Known rows, with every way that one mark hangs from another
j_617[j_18[j_468] j_679]: [ 1.101 -0.430 -0.408  3.663  0.310  0.628 -3.439 -1.055 -1.104 -2.787
 -0.783  3.047 -1.996  0.620 -5.119  5.329  4.574 -3.346  5.321 -1.635
  7.383 -0.727  0.078]
j_555[j_468[j_617[j_18[j_641] j_679]]]: [ 2.373  1.390 -0.919  0.803 -2.955  2.380 -1.705 -3.556 -2.328 -2.568
  0.743  2.769 -0.186 -0.083 -0.367  2.252  4.182 -6.749 -2.163 -0.397
 -1.118  0.514 -1.867]
j_661[j_376 j_555]: [-1.227 -3.003 -0.321 -1.345  0.668 -0.990 -0.206  5.367  1.784 -2.554
  2.061  0.167  1.571 -0.574 -2.439 -3.242 -4.795  1.281  5.172  2.291
  0.276 -1.313  5.252]
j_376[j_617[j_18]]: [-0.983 -2.583  0.240  1.505 -4.316  3.034 -3.607  1.062  2.620  2.924
  0.572 -2.997 -1.945  0.377 -1.506 -0.383 -2.418 -0.827  0.200 -3.496
  3.308  1.878  2.989]
j_555[j_468[j_617[j_18[j_641]] j_679]]: [ 2.158 -1.908 -4.245 -3.599 -3.016  0.992  1.822 -3.072 -0.841 -2.324
 -0.718  0.244  0.230  0.919 -0.981  1.872  0.862 -4.415 -0.560 -2.380
 -0.570  1.450  1.639]
j_641[j_661[j_376 j_555]]: [-0.440 -2.198  2.536 -2.049  2.475 -4.754 -0.237  7.527  3.230 -1.541
  2.144 -0.820  0.483 -0.898 -1.958 -3.708 -3.466  4.029  3.385  1.304
 -2.488  0.417  3.842]
j_641[j_555[j_468] j_661]: [ 0.625 -0.260  4.082  0.656  8.382 -2.167 -1.740  1.532  1.809 -4.919
 -2.069  1.391  3.407  0.141  0.367 -4.776 -1.648  3.995 -4.542  2.212
 -1.929 -2.053 -4.924]
j_18[j_468 j_555 j_617 j_641]: [-0.923  2.824  0.086  2.040 -1.409  0.654  4.169  2.713  0.846  5.518
  2.303 -2.364  2.641 -2.546  7.707  1.946 -2.783  5.894  2.442  4.151
  0.255  1.961 -2.772]
j_617[j_18[j_468 j_555 j_641] j_679]: [-1.034  2.279 -1.368  4.367 -0.699  1.445  1.450  0.322 -1.504  1.387
  0.910  2.439  0.066  1.441 -0.136  5.277  4.238 -2.597  1.487  1.057
  4.861  0.321 -2.461]
j_555[j_468[j_617[j_18[j_641]]]]: [ 2.051 -0.288 -1.034 -0.720 -3.264  3.359 -0.480 -0.453 -0.306 -1.549
  1.152  0.271  2.057 -0.604  1.085 -0.133 -0.162 -3.176 -2.271 -0.003
 -0.664  2.768 -0.770]
j_555[j_468[j_617]]: [ 4.205 -0.377  2.442 -1.709  0.533  2.198 -1.936 -2.161 -3.101 -1.770
 -1.328 -1.837  1.061 -0.724 -0.069 -3.377 -1.915  0.199 -2.290  0.276
 -2.349 -0.068 -1.062]
j_376[j_617[j_18[j_468[j_679] j_641]]]: [-0.122 -1.949 -5.578 -1.194 -4.747 -0.632  2.905 -0.321  4.335  3.948
 -1.787 -1.521 -2.527  4.759  0.466  4.730  1.533  0.207  3.579 -5.911
  4.876  3.309  5.575]
j_555[j_468[j_617 j_679]]: [ 3.972 -1.910 -0.809 -4.628  0.524  0.201  0.218 -4.374 -3.990 -3.210
 -3.696 -1.442 -0.406  0.602 -2.126 -1.370 -0.557 -0.596 -0.941 -2.119
 -2.092 -1.092  1.521]
j_376[j_617[j_18[j_555]]]: [-2.308 -0.503  1.746  2.411 -2.677  2.554  0.006  1.800  0.204  4.945
  0.484 -3.654 -1.555  0.174 -0.967 -1.692 -2.964 -0.838 -2.417 -1.597
  2.323  1.431  1.396]
j_661[j_555]: [-0.502 -1.221 -0.537  0.777  1.532  0.008 -3.589  4.535  1.471  0.327
  2.599 -1.191  1.600 -0.165 -0.207 -1.798 -2.689  2.428  3.646  2.325
  1.888 -2.950  2.677]
j_617[j_18[j_641] j_679]: [-1.471 -1.478 -2.921  2.806 -3.541  3.899 -4.943 -1.135  0.401 -1.583
  3.139  2.204  0.107  0.538  1.052  3.826  2.860 -3.523  1.662  0.105
  3.359 -0.372 -0.275]
j_18[j_555[j_468] j_641]: [ 0.943 -0.126  0.443  2.302  0.973  4.320  0.914  2.020 -2.755 -0.705
  1.632 -1.394  4.958  2.578  6.420 -2.602 -4.183  0.671 -5.632  4.449
 -0.965 -0.865 -2.554]
j_376[j_617[j_18 j_679]]: [-1.041 -0.626  0.771  2.738 -3.922  2.106 -5.625 -1.938  0.703  1.390
  0.387  0.018 -3.987  0.546 -2.469  1.799  2.192 -3.850  0.062 -3.612
  3.053 -0.358  2.573]
j_18[j_468[j_617] j_641[j_661[j_555]]]: [ 3.430  3.729  0.555 -2.680  1.836 -5.941  3.151  5.664  4.624  6.532
  0.739 -0.422 -0.258  0.066  2.597 -0.863  2.922  6.241  3.028 -0.706
 -3.528  3.179  0.335]
j_18[j_468 j_555]: [ 0.921  0.157  1.690  2.016  2.610  1.448  1.581  1.752 -2.433  1.580
 -1.669 -2.074  0.952  1.128 -0.133 -0.764 -1.523  3.796  0.999  1.654
  3.616 -0.429 -1.238]
j_468[j_617[j_18[j_555 j_641] j_679]]: [-0.866  3.026 -0.629  0.440 -3.015  1.968  0.690 -2.658 -2.446  3.534
  1.606  1.310 -1.872 -1.593  0.356  1.637  3.976 -3.642 -2.000  0.137
 -1.372  1.501 -2.610]
j_641[j_555[j_468[j_617]]]: [ 1.327  1.711  2.265 -1.570  5.137  0.469  0.212 -3.315 -0.537 -3.083
 -3.844  1.597  2.852 -1.603 -1.108 -5.441 -0.883  1.819 -3.593  1.500
 -2.436 -1.973 -3.987]
j_468[j_617 j_679]: [ 1.898 -2.385 -1.643 -5.710 -1.009  0.154 -0.265 -4.791 -2.202  0.421
 -2.771 -2.335 -2.333 -0.567 -1.919 -1.499  0.126  2.276  2.075 -3.617
 -1.301 -0.020  2.495]
j_641[j_555[j_468[j_679]] j_661[j_376]]: [-0.331 -3.340  1.137 -4.172  7.503 -5.571  3.358 -0.446  1.092 -8.923
 -4.485  2.206  1.869  1.421 -3.590 -3.947 -1.918  2.267 -1.711  0.121
 -2.826 -1.630  0.317]
j_641[j_661[j_376[j_617[j_679]]]]: [ 0.813 -1.372  4.857 -1.062 -1.552 -2.339 -2.574  0.377  0.602  0.673
 -0.408 -1.256 -4.475  1.659 -0.181 -2.250  0.160  1.907 -1.507 -3.256
 -4.340  1.824  2.605]
j_468[j_617[j_18] j_679]: [ 0.611 -3.054 -2.612 -4.583 -2.354 -0.364 -0.139 -3.918 -1.000 -0.470
 -1.837 -0.938 -3.179 -1.932 -6.000  1.262  1.577 -1.690  3.698 -4.689
  1.347  1.556  2.764]

Rows
[-0.095 -2.726 -0.961  0.743  1.808  0.470  1.684  0.027 -4.150 -4.610
 -1.686 -0.670  0.703  1.002 -4.468  1.442 -1.671 -4.927 -1.486  0.604
  3.682 -2.474  0.822] | j_617[j_18[j_555[j_468[j_679]]]]
[-0.255  2.193  2.022  0.977 -0.677  1.043 -0.764 -3.466 -4.315  1.948
 -0.200  0.899 -3.134 -3.356 -4.665  0.709  3.848 -4.135 -1.002 -0.425
 -0.067 -0.240 -2.413] | j_468[j_617[j_18[j_555] j_679]]
[-1.198 -0.338 -4.012 -3.791 -2.999  0.424  5.024 -2.112 -1.207  3.589
 -0.347 -1.125 -1.323 -0.619 -0.306  1.169  0.971 -1.067 -0.342 -1.904
 -1.022  2.267  0.623] | j_468[j_617[j_18[j_555 j_641]] j_679]
[ 0.566  0.434 -3.494 -4.577  3.096 -1.284  3.791 -4.938  0.577 -2.323
 -4.326  1.965  2.448  1.571  1.838 -2.654  0.480  1.698 -3.182 -0.178
 -3.699 -1.479 -1.744] | j_18[j_641[j_555[j_468[j_617 j_679]]]]
[-3.259 -0.103  2.352  2.231 -3.334  0.509  1.332 -0.465 -1.799  0.767
  0.008 -0.292 -3.889  0.230 -3.869  0.013 -0.638 -4.670 -1.326 -1.329
  0.729  0.878  2.748] | j_661[j_376[j_617[j_18[j_555] j_679]]]
[-2.955 -2.322 -5.643 -0.595  2.744  0.015  1.765 -1.847  2.551 -6.323
 -1.777  3.744  3.444  2.284 -0.885  1.095  0.007 -2.683 -0.856  0.305
  2.874 -2.506 -0.696] | j_617[j_18[j_641[j_555[j_468[j_679]]]]]
[ 2.923 -0.400  3.285  0.866  5.339 -3.799 -3.076  7.021  1.400 -2.258
  1.674 -0.582  2.223  0.873 -0.119 -2.658 -1.796  1.427 -0.467  2.639
 -1.800 -2.879  0.548] | j_641[j_661[j_555[j_468]]]
[-1.957  1.235  2.258  3.832 -2.422  1.775 -1.904 -0.958 -1.941  3.970
 -0.054 -1.154 -3.770  0.582 -1.884  0.945  1.547 -3.805 -2.538 -1.790
  1.810 -0.869  0.563] | j_376[j_617[j_18[j_555] j_679]]
[ 0.083 -3.606  0.886 -2.549 -1.093  0.329 -0.032  4.178  2.892 -1.487
  2.515 -1.323  1.736  0.935  4.547 -3.060 -3.492  5.611 -0.009  0.395
 -3.875  4.020  0.953] | j_18[j_641[j_661[j_376]]]
[ 1.129  0.335 -0.619 -4.697  5.535 -2.220  2.160 -5.749 -1.248 -4.360
 -6.052  1.824  0.940  0.035 -3.188 -3.644  0.568  0.742 -2.333 -0.778
 -2.453 -2.924 -1.553] | j_641[j_555[j_468[j_617 j_679]]]
[ 0.817  0.307  0.846  0.000 -2.335  1.447 -4.066 -4.267 -2.309 -0.757
  0.046  1.793 -3.325 -2.845 -5.052  1.889  4.584 -4.036  1.956 -2.498
  0.954  0.255 -0.527] | j_468[j_617[j_18 j_679]]
[ 0.154  1.936  2.957  4.811 -1.006  1.583 -1.413 -0.767 -3.747  0.121
 -0.797 -0.091 -2.404  1.918 -2.111  0.947  0.941 -6.841 -5.100 -0.494
  1.350 -1.974 -0.251] | j_376[j_617[j_18[j_555[j_468]] j_679]]
[-0.664 -2.426 -0.541  0.230 -1.645  0.950 -2.963  4.366  3.914  0.282
  3.807 -1.170  0.994  0.113  2.427  0.603 -0.132  2.151  0.291 -0.802
  0.689  3.259 -1.009] | j_617[j_18[j_641[j_661]]]
[ 2.400  0.756 -1.912 -3.976 -0.183  0.355  5.356 -2.737 -4.376  0.955
 -2.070 -1.873  1.269  2.182  3.519 -1.569 -0.753  0.053 -4.829  0.794
 -4.505  0.552 -0.418] | j_18[j_555[j_468[j_617 j_679]] j_641]
[ 3.801 -0.571 -1.911 -4.867  0.200 -1.797  2.484 -4.199 -1.910  0.981
 -5.168 -1.416 -2.606  0.771 -3.645  0.931  2.060  3.093  4.746 -4.344
  1.133  1.234  2.074] | j_18[j_468[j_617 j_679]]
[-2.804  2.209 -3.465  3.432  2.683 -0.423 -0.343 -1.848  3.532 -1.978
 -1.001  6.275  0.850  1.488 -1.190  3.904  5.861 -0.916  2.902 -0.049
  5.658 -1.234 -3.327] | j_617[j_18[j_468 j_641[j_555]] j_679]
[ 0.733 -2.340  0.493 -0.037  2.305 -1.326  0.372  5.624 -0.367 -6.510
  1.071  0.802  3.434  0.479 -2.488 -3.159 -5.468 -1.353  2.265  3.641
 -0.169 -2.881  4.492] | j_661[j_376 j_555[j_468]]
[-2.750 -0.562 -0.171  1.218 -3.172 -2.873 -1.066  3.026  2.778  0.072
  1.705  1.795 -3.972  0.241 -5.938  1.057  0.534 -5.402  4.214 -1.786
  1.864 -0.709  7.532] | j_661[j_376[j_617[j_18 j_679]] j_555]
[-1.771  1.923  2.913  3.090 -0.160  0.581 -2.094 -1.573 -3.830  1.932
  2.857 -1.183 -0.656 -4.699  2.613  1.697 -0.729  0.916  0.614  3.901
 -1.269 -2.801 -3.003] | j_18[j_555 j_617[j_679]]
[ 3.008 -2.010  0.072 -2.332  5.318 -6.304 -0.475  4.563  0.376 -3.327
 -0.355 -0.690  0.411  2.229 -2.046 -0.550 -0.388  0.565  1.235  0.589
 -1.936 -3.312  3.146] | j_641[j_661[j_555[j_468[j_679]]]]
[-1.125  0.152 -1.806  2.978 -0.765  2.046  3.201  3.333  0.606  2.579
  0.998 -0.016  1.944  1.469  1.142  2.261 -0.140  0.411  1.308  1.082
  4.891  2.473 -1.275] | j_617[j_18[j_468 j_555 j_641]]
[ 2.625  1.203 -0.281 -3.993  1.893 -2.316  5.786 -3.200 -3.982  3.336
 -5.096 -2.444 -2.541  0.628 -2.499 -0.195  1.741  3.575  2.020 -2.377
  0.365  0.807  0.534] | j_18[j_468[j_617 j_679] j_555]
[-4.945  0.440 -2.568  1.333 -1.627  2.103 -0.200  0.972  7.021  3.621
  0.306  0.608  0.877  1.328  2.880 -1.743 -1.238  1.634 -1.737 -1.586
  1.848  1.746 -0.275] | j_376[j_617[j_18[j_641[j_555]]]]
[-2.717  1.919 -0.736  3.481 -4.710  2.867 -0.654 -0.220  0.044  5.440
  2.052 -0.498 -2.174  2.221  2.947  1.825  1.571 -3.253 -3.662 -1.035
  0.609  0.816 -0.152] | j_376[j_617[j_18[j_555 j_641] j_679]]
[-2.503  0.848  4.834 -0.638  3.438 -4.458 -0.634 -1.159  3.640 -0.220
 -2.515  1.842 -2.745  0.640 -1.095 -4.233  1.075  3.827 -2.744 -2.308
 -4.347 -0.052  0.065] | j_641[j_555 j_661[j_376[j_617[j_679]]]]
[-1.564  2.250  2.588  0.759  4.314 -2.826  0.429  2.227  4.750 -1.255
  1.884  0.902  4.587 -3.227  7.533 -1.836 -3.023  5.935 -3.149  4.729
 -5.378  0.126 -5.755] | j_18[j_617 j_641[j_555[j_468] j_661]]
[-1.223 -1.134 -4.853  0.091 -0.528 -0.330  5.674  1.026 -0.113  1.067
 -1.189 -0.124  0.116  2.778 -0.747  4.475  1.320 -0.424  3.120 -1.170
  5.337  1.398  0.885] | j_617[j_18[j_468[j_679] j_555 j_641]]
[-1.425  0.837 -0.887  1.673 -4.048  2.330 -4.168 -1.870  0.499  1.628
  4.816 -0.114  0.533 -2.771  7.373  3.235 -0.104  1.840  1.984  2.544
 -1.898 -0.601 -1.742] | j_18[j_617[j_679] j_641]
[-0.404  3.373  1.422  3.856 -0.734  1.787 -0.051 -0.715 -3.506  0.117
  3.756  0.508  2.566 -2.062  7.410  2.499 -1.287 -1.182 -3.408  6.065
 -3.394 -2.467 -4.145] | j_18[j_555[j_468] j_617[j_679] j_641]
[ 2.087  0.930  0.469 -0.052  0.882 -1.546 -0.422  2.986  0.176 -1.602
  0.574  1.006  0.392 -2.328 -5.591 -0.398 -0.372 -5.064  1.777  0.855
  0.298 -0.886  2.218] | j_661[j_555[j_468[j_617[j_18]]]]
[-0.018  0.869 -1.318  1.394 -2.962  1.199  0.606  1.812  2.900  3.374
  2.668 -1.583  2.400 -2.159  6.799  2.969 -2.234  5.868  4.880  2.225
  1.310  2.428 -0.947] | j_18[j_468 j_617 j_641]
[ 0.088  2.681  4.489  4.187  1.603  0.702 -1.481 -1.552 -5.156 -1.607
  1.599 -0.126  1.063 -3.468  2.609  1.476 -1.380 -2.144 -2.081  5.550
 -2.146 -3.800 -3.823] | j_18[j_555[j_468] j_617[j_679]]
[-2.518 -2.158  3.299 -1.988  5.743 -2.887  0.528  1.872  3.651 -4.361
 -1.396  1.135  1.670 -1.512 -1.473 -6.160 -2.819  6.262 -0.590  0.878
 -2.242  0.519 -1.607] | j_641[j_555 j_661[j_376]]
[ 0.852  0.977  0.714  3.848 -2.547  0.300 -2.770 -1.539  1.206  2.191
 -1.765  0.510 -4.351  2.267 -3.852  4.203  4.281 -2.986  2.840 -4.310
  5.553  0.742  2.252] | j_376[j_617[j_18[j_468] j_679]]
[ 3.517  3.176 -0.827 -0.835 -1.766  0.932 -0.317 -3.796 -1.044  3.009
 -1.045  1.442 -1.370  1.628  2.648  2.433  5.590  1.801  1.964 -1.421
 -0.922  1.553 -1.655] | j_18[j_468[j_617[j_679]] j_641]
[-0.833  0.633  1.881 -0.964 -1.067  1.791  1.352 -0.303 -2.389  2.697
  0.149 -1.824 -1.009 -3.864 -3.400 -1.686 -0.267 -0.832 -0.810 -0.420
  0.320  1.759 -1.282] | j_468[j_617[j_18[j_555]]]
[-0.709 -1.411  0.624  0.358 -4.302  0.415 -1.918  4.159  5.977  5.274
  2.891 -3.222 -1.709  1.728  4.132 -0.002 -0.770  2.217 -2.017 -3.636
 -1.083  4.894  1.278] | j_376[j_617[j_18[j_641[j_661]]]]
[-4.531  1.196 -1.260  0.461  0.533  1.206 -0.507  0.047  5.288  1.584
  2.528  0.353  4.269 -4.252  7.443 -1.324 -3.331  6.483  1.143  4.040
 -1.591 -0.395 -3.797] | j_18[j_617 j_641[j_555]]
[ 3.622  3.112  1.692 -0.204  2.384 -2.398 -2.605 -0.828 -3.051 -1.834
 -0.158  2.365 -0.929 -0.434 -2.798 -0.767  2.921 -4.122  0.169  1.627
 -2.896 -4.040  0.606] | j_661[j_555[j_468[j_617[j_679]]]]
[-0.663  0.233 -1.828 -0.394 -0.698 -0.218  4.135  0.084 -2.241  0.061
  1.629 -2.216  2.908 -1.257  6.769  1.760 -4.338  1.094 -1.809  4.076
 -2.784 -1.043 -0.751] | j_18[j_555[j_468[j_679]] j_617 j_641]
